Small tables with named rows and columns. After each table, cells are looked up by row and column.

Goba:
	Vazade	Vivin	Kod	Gonaf	Tuvir	Zer
Koz	0.3	0.3	0.0	0.0	-0.1	0.2
Kime	-0.3	0.0	0.3	0.1	-0.1	-0.4
Netip	-0.2	0.4	0.3	0.1	0.3	0.1
Banob	-0.3	0.1	-0.3	-0.3	0.5	0.6
Radu	-0.5	0.3	0.5	0.2	-0.3	-0.4
Beb	-0.5	0.0	-0.2	-0.2	-0.2	0.2

Koz, Vazade: 0.3
Radu, Vazade: -0.5
Banob, Kod: -0.3
Kime, Gonaf: 0.1
Netip, Vazade: -0.2
Netip, Kod: 0.3
Kime, Kod: 0.3
Radu, Kod: 0.5

Guzorek =
,Lukuzef,Tebevi,Zol,Zugosi,Fil
Fuso,99,101,100,98,100
Delo,147,22,34,101,182
Viv,155,162,62,176,94
Zigi,134,116,77,132,106
Rilinof,50,90,125,203,85
Nol,106,98,40,132,62
Pusobal,44,149,158,95,79
Sogakif,54,85,119,169,88
Tigo,91,114,130,76,104
Nusumub,15,93,63,25,8
Kasu,108,113,109,104,90
Dip,90,109,104,112,103
Kek,144,134,75,147,109

What is the Fil of Tigo in Guzorek? 104
What is the Fil of Nol in Guzorek? 62
What is the Zugosi of Tigo in Guzorek? 76
What is the Lukuzef of Kek in Guzorek? 144
What is the Lukuzef of Rilinof in Guzorek? 50
What is the Zol of Rilinof in Guzorek? 125
What is the Tebevi of Zigi in Guzorek? 116
What is the Fil of Zigi in Guzorek? 106
What is the Zugosi of Pusobal in Guzorek? 95
What is the Zugosi of Fuso in Guzorek? 98
What is the Tebevi of Sogakif in Guzorek? 85

Zoda.csv
,Tosaf,Mipaf,Sena,Dav,Dogi,Rupa,Nedut,Mep
Fozoked,54978,57590,56417,56546,55759,54875,54250,53203
Romima,15347,71421,72389,56271,18338,49941,72085,89325
Vadi,51717,47930,32121,34766,46696,49757,67594,54600
Nez,55477,54807,55920,56347,54117,57868,55293,54992
Giketef,57349,55976,55941,54679,53707,57490,54566,56987
Nivido,53207,46442,27875,30373,44902,45833,65080,51847
Zala,54826,52870,55012,56569,55562,54824,54350,56322
Rim,52311,73092,86460,79064,82198,71263,44374,69122
Bug,56669,55180,55724,54109,55059,58348,56166,56985
Dosozo,24135,89864,50841,63390,65245,64201,35889,88223
Lur,69428,55346,64153,46009,78059,50156,43431,50621
Pokezup,20951,85168,55138,79553,70931,76417,47137,89700
Pavaza,54586,53925,55042,60069,56907,59276,58294,53937

Dogi of Pokezup = 70931
Mipaf of Zala = 52870
Tosaf of Romima = 15347
Dav of Bug = 54109
Sena of Giketef = 55941
Mep of Giketef = 56987
Mipaf of Lur = 55346
Tosaf of Rim = 52311
Nedut of Fozoked = 54250
Dogi of Rim = 82198
Tosaf of Vadi = 51717
Sena of Romima = 72389
Dogi of Vadi = 46696
Dogi of Nivido = 44902
Tosaf of Pokezup = 20951
Mep of Rim = 69122

Feb =
|  | Sud | Zitafa | Kam | Duz | Kan | Fik | Mef | Dosil | Dami | Sadusi |
|---|---|---|---|---|---|---|---|---|---|---|
| Tas | 124 | 137 | 133 | 134 | 134 | 133 | 130 | 132 | 131 | 132 |
| Sizazil | 120 | 138 | 131 | 130 | 135 | 137 | 132 | 134 | 124 | 134 |
| Pomiz | 65 | 86 | 169 | 85 | 143 | 69 | 120 | 160 | 111 | 141 |
| Keluvit | 154 | 145 | 149 | 144 | 126 | 175 | 141 | 118 | 109 | 173 |
| Levet | 169 | 145 | 157 | 151 | 119 | 178 | 143 | 120 | 107 | 185 |
| Rofurar | 139 | 128 | 135 | 130 | 128 | 131 | 137 | 130 | 132 | 126 |
| Lumulab | 128 | 137 | 135 | 132 | 133 | 140 | 135 | 129 | 129 | 134 |
| Terefe | 106 | 90 | 175 | 129 | 146 | 82 | 128 | 155 | 113 | 152 |
| Zaku | 141 | 130 | 136 | 131 | 130 | 133 | 136 | 131 | 133 | 131 |
| Tasu | 140 | 69 | 173 | 63 | 118 | 100 | 197 | 146 | 83 | 126 |
| Mutesem | 118 | 137 | 134 | 140 | 134 | 132 | 124 | 127 | 133 | 134 |
| Bup | 133 | 134 | 134 | 130 | 133 | 135 | 131 | 131 | 131 | 132 |
| Bug | 161 | 156 | 107 | 190 | 197 | 123 | 130 | 130 | 152 | 134 |

What is the Sadusi of Tasu in Feb?
126
What is the Dami of Rofurar in Feb?
132
What is the Kam of Keluvit in Feb?
149
What is the Fik of Mutesem in Feb?
132
What is the Kan of Rofurar in Feb?
128
What is the Zitafa of Tas in Feb?
137
What is the Kam of Tas in Feb?
133
What is the Sud of Bug in Feb?
161

